Below are the code and all the weights of a small trained network. Each question names an input and a target symbol and asks about switching units off, where a switched-off unit gives its printed mean instead of its output.

import numpy as np


def w(rows, s, z=0):
    codes = np.array(rows[::2]) - 128.0
    scale = np.full(codes.shape[1], s)
    scale[-1] = z or s
    return codes * scale


def norm(h):
    return h / np.sqrt((h * h).mean(-1, keepdims=True) + 1e-5)


def f(y):
    return y / 2 * (1 + np.tanh(0.7978845608 * (y + 0.044715 * y**3)))


def softmax(a):
    e = np.exp(a - a.max(-1, keepdims=True))
    return e / e.sum(-1, keepdims=True)


def log_softmax(a):
    a = a - a.max(-1, keepdims=True)
    return a - np.log(np.exp(a).sum(-1, keepdims=True))


def net(x, mask):
    ids = ['ΓΔΘΠΨΩβεζηλμξσφ'.index(c) for c in x.split()]
    T = len(ids)
    res = E[ids] + P[:T]
    r = norm(res)
    for j in range(3):
        rows = slice(2 * j, 2 * j + 2)
        q, k, v = (r @ M[0][rows].T for M in (Q, K, V))
        z = softmax(np.where(np.tri(T) > 0, q @ k.T / 2**0.5, -1e9)) @ v
        o = O[0][rows]
        res = res + np.where(mask[j], z, o[:, -1]) @ o[:, :-1]
    y = f(norm(res) @ A[0][:, :-1].T + A[0][:, -1])
    res = res + np.where(mask[3:19], y, B[0][:, -1]) @ B[0][:, :-1]
    return log_softmax(norm(res)[-1] @ U[:, :-1].T + U[:, -1])


Q, K, V, O, A, B = {}, {}, {}, {}, {}, {}
E = w([
[116,134,66,129,111,197,130,173,232,152,139,49],'Γ',
[208,38,97,199,124,176,148,148,101,163,216,180],'Δ',
[140,201,59,121,157,46,98,90,177,158,170,147],'Θ',
[121,150,148,117,88,110,147,153,201,134,196,183],'Π',
[203,166,88,84,162,196,119,109,82,95,136,141],'Ψ',
[92,129,117,79,123,162,141,173,132,69,203,152],'Ω',
[157,98,72,134,168,173,117,103,197,81,154,23],'β',
[65,92,109,93,101,89,168,170,172,97,203,184],'ε',
[119,45,87,113,131,95,146,121,205,127,174,88],'ζ',
[221,151,100,111,155,194,111,105,84,108,153,140],'η',
[165,131,94,166,109,223,150,174,172,128,118,106],'λ',
[154,61,55,213,116,105,157,133,134,184,116,151],'μ',
[160,197,59,138,113,113,131,136,214,191,83,156],'ξ',
[175,136,103,189,120,170,107,136,177,165,248,117],'σ',
[119,65,33,155,138,123,153,151,62,114,121,149],'φ',
],0.015)
P = w([
[78,163,184,205,114,111,143,162,125,84,81,110],'0',
[115,144,123,63,92,161,247,94,98,159,116,99],'1',
[120,137,128,94,22,125,182,85,85,120,108,138],'2',
[70,128,122,96,200,156,220,112,126,139,114,144],'3',
[147,71,120,96,164,89,100,166,152,87,116,220],'4',
[163,108,117,142,50,98,128,125,143,65,104,181],'5',
[181,126,173,113,175,62,202,226,140,99,127,106],'6',
[144,128,127,55,98,141,196,29,84,189,191,108],'7',
[150,78,117,189,48,147,181,55,150,149,186,201],'8',
[136,73,108,66,162,110,121,170,103,188,218,105],'9',
],0.013)
Q[0] = w([
[114,149,161,144,118,126,165,97,113,122,118,103],'H0',
[117,110,156,144,132,121,44,152,123,119,105,129],'H0',
[141,138,137,64,148,106,188,163,73,206,163,61],'H1',
[70,138,88,108,41,183,177,2,98,169,159,120],'H1',
[128,122,111,128,112,138,115,135,129,130,129,103],'H2',
[160,120,82,108,125,140,172,138,160,119,173,163],'H2',
],0.014)
K[0] = w([
[121,99,120,115,140,152,80,93,135,141,132,168],'H0',
[154,132,116,108,122,126,157,124,111,146,146,113],'H0',
[145,112,167,141,254,100,113,214,155,129,115,136],'H1',
[157,105,138,154,83,98,22,159,144,73,109,157],'H1',
[133,124,143,124,137,107,138,153,136,120,131,126],'H2',
[102,156,175,195,134,126,103,149,131,95,109,119],'H2',
],0.017)
V[0] = w([
[84,67,147,76,142,149,127,147,195,48,184,49],'H0',
[52,182,162,72,76,101,106,160,124,132,161,224],'H0',
[105,70,108,128,110,153,188,169,57,56,68,158],'H1',
[164,167,145,145,153,229,123,170,4,91,187,176],'H1',
[149,2,103,146,69,102,195,158,171,175,186,229],'H2',
[24,102,60,79,143,49,146,142,113,44,93,129],'H2',
],0.014)
O[0] = w([
[172,144,112,121,18,119,12,125,132,147,14,181,96],'H0',
[102,114,83,164,191,166,55,251,86,119,164,122,3],'H0',
[130,89,123,93,173,118,107,108,196,213,58,8,154],'H1',
[102,164,165,228,200,213,82,60,143,216,122,172,181],'H1',
[140,62,182,102,126,231,120,162,221,92,149,220,210],'H2',
[242,149,152,91,163,136,212,202,109,211,134,132,15],'H2',
],0.014,0.0058)
A[0] = w([
[127,190,86,196,86,19,143,137,90,119,140,122,97],'N0',
[47,76,174,86,117,174,81,93,161,115,132,115,56],'N1',
[121,103,144,204,186,187,96,69,178,247,101,83,179],'N2',
[98,196,97,175,200,102,184,146,35,132,143,62,86],'N3',
[161,188,122,208,101,148,145,110,66,95,178,205,82],'N4',
[105,107,128,162,111,98,67,58,116,78,180,93,150],'N5',
[88,113,86,150,139,148,132,71,154,75,141,101,118],'N6',
[177,106,158,123,207,132,225,178,157,129,175,176,148],'N7',
[122,88,118,83,115,76,107,107,165,137,131,110,127],'N8',
[175,186,118,124,129,97,194,85,78,200,113,115,106],'N9',
[151,197,151,185,105,132,142,104,85,98,179,186,93],'N10',
[207,145,163,87,147,125,150,170,70,216,135,132,169],'N11',
[127,115,140,108,120,94,146,65,122,197,63,35,69],'N12',
[158,208,80,130,136,95,114,185,43,212,39,117,131],'N13',
[191,88,124,116,144,168,125,199,204,154,157,200,255],'N14',
[143,172,27,158,144,42,53,124,126,149,111,149,135],'N15',
],0.013,0.0081)
B[0] = w([
[148,181,117,90,159,181,144,145,83,187,150,151,174],'N0',
[98,151,151,189,134,156,150,142,155,102,108,117,198],'N1',
[98,121,124,45,110,29,81,141,77,72,202,161,240],'N2',
[220,154,177,180,139,95,119,126,149,94,164,216,173],'N3',
[77,120,139,62,70,96,136,160,190,159,134,144,221],'N4',
[130,135,78,134,180,139,169,156,128,160,58,120,236],'N5',
[103,144,132,158,136,119,148,189,136,141,107,157,207],'N6',
[137,88,103,134,117,144,115,91,90,104,143,88,244],'N7',
[143,151,164,121,121,150,163,124,127,119,113,87,165],'N8',
[100,185,135,166,81,186,113,134,157,94,133,96,185],'N9',
[69,100,146,87,91,104,131,176,164,179,136,92,205],'N10',
[96,188,75,196,141,110,153,143,253,89,95,107,212],'N11',
[99,172,87,70,155,165,137,155,169,132,145,173,191],'N12',
[138,64,228,184,106,144,110,130,114,66,154,93,174],'N13',
[121,98,112,162,154,154,114,61,111,174,123,101,249],'N14',
[143,51,178,118,146,200,151,151,98,159,128,120,168],'N15',
],0.015,0.014)
U = w([
[139,112,165,36,68,91,118,168,117,103,117,92,113],'Γ',
[77,174,176,160,127,203,179,128,158,155,164,211,142],'Δ',
[150,174,157,144,152,100,154,152,143,13,198,131,96],'Θ',
[116,95,89,119,116,108,22,143,90,123,180,95,118],'Π',
[142,186,141,164,164,88,110,49,80,125,135,136,253],'Ψ',
[127,102,176,172,143,125,100,197,129,129,114,53,45],'Ω',
[127,185,153,117,71,154,101,78,93,87,120,80,114],'β',
[162,132,74,142,227,199,132,168,106,111,110,171,156],'ε',
[207,167,149,116,110,83,126,76,169,131,72,184,213],'ζ',
[110,161,94,157,168,73,122,55,63,156,133,122,225],'η',
[81,143,127,2,169,67,116,170,156,186,151,89,77],'λ',
[114,84,200,89,159,133,154,45,121,88,179,137,135],'μ',
[135,128,86,64,140,78,171,185,125,76,217,199,63],'ξ',
[37,164,83,125,115,89,108,123,158,75,110,118,154],'σ',
[109,151,118,145,175,134,222,95,181,132,125,37,79],'φ',
],0.0085,0.0038)

Each question gives the input, a string of symbols that net reads in full, and the target symbol t.
The units are the heads (2 rows each of Q, K, V and O) and the neurons (one row each of A and B). Each row of codes is followed by its name. A weight is (code - 128) times the scale printed after its matrix; where a second scale follows, it is the last column's (O, A, B and U).
mask holds one flag per unit, heads first, then neurons. A switched-off unit (its flag False) gives its mean, the last column of its rows in O or B, instead of its output. The means were averaged over made-up inputs and are rounded, as every weight is.
A unit's drop is (log p(t) with every unit on - log p(t) with that unit switched off) / (log p(t) with every unit on - log p(t) with every unit switched off).
The circuit of an input: a set's keep is (log p(t) with only the set's units on - log p(t) with every unit switched off) / (log p(t) with every unit on - log p(t) with every unit switched off). Starting from the 12 units with the biggest drops (on a tie, the unit counted first), units are removed one at a time, each time the one whose removal leaves the highest keep (on an exact tie, the one counted first), for as long as the keep stays at least 0.8.
circuit, biggest first: the units of the circuit, biggest drop first
unit that matters most: the unit with the biggest drop
k most important neurons: the k neurons with the biggest drops, biggest first
heads that matter: for each layer, one digit per head in row order, 1 if its drop is at least 0.15 and else 0, layers parted by /
input Θ σ ζ σ σ Ψ Δ, target Θ: circuit, biggest first	H2, N3, N13
input Θ μ σ σ Π σ σ σ Θ ζ, target Δ: heads that matter	011
input ε σ Ω η μ σ ε Δ σ, target ε: heads that matter	101
input φ Δ μ σ μ σ ξ σ ζ, target φ: heads that matter	001
input σ η ζ μ σ μ Θ σ λ, target σ: unit that matters most	H2
input ε Θ λ, target Ω: circuit, biggest first	H0, N13
input Ω ε Θ, target Ω: heads that matter	101
input φ ε β, target λ: heads that matter	010
input ε σ φ, target Ω: heads that matter	110
input Γ μ Θ, target Γ: heads that matter	110
input Ω σ ζ φ σ σ σ β, target Δ: heads that matter	010
input Δ σ σ σ σ ε ξ, target Δ: heads that matter	011
input μ φ Π Γ Θ, target λ: circuit, biggest first	H1, N2
input φ μ σ μ ξ, target φ: unit that matters most	H2
input Ω ζ σ φ φ β μ, target Ω: circuit, biggest first	N13, H0
input Θ σ Π σ μ μ σ, target Θ: heads that matter	101
input Ω φ ε Γ σ σ, target Ω: heads that matter	101
input μ ε σ Π μ σ ε σ ζ, target μ: circuit, biggest first	H2, N11, N14
input Ω σ σ σ μ, target Ω: circuit, biggest first	H2, N13
input Θ ζ Θ μ σ σ μ φ φ, target Θ: 2 most important neurons	N3, N13
input Ψ σ λ, target η: unit that matters most	H1
input Ψ φ σ σ, target Ψ: circuit, biggest first	H2, N3
input Θ σ σ Ψ, target ξ: heads that matter	010
input μ σ μ φ Ψ Π, target φ: circuit, biggest first	H1, N2
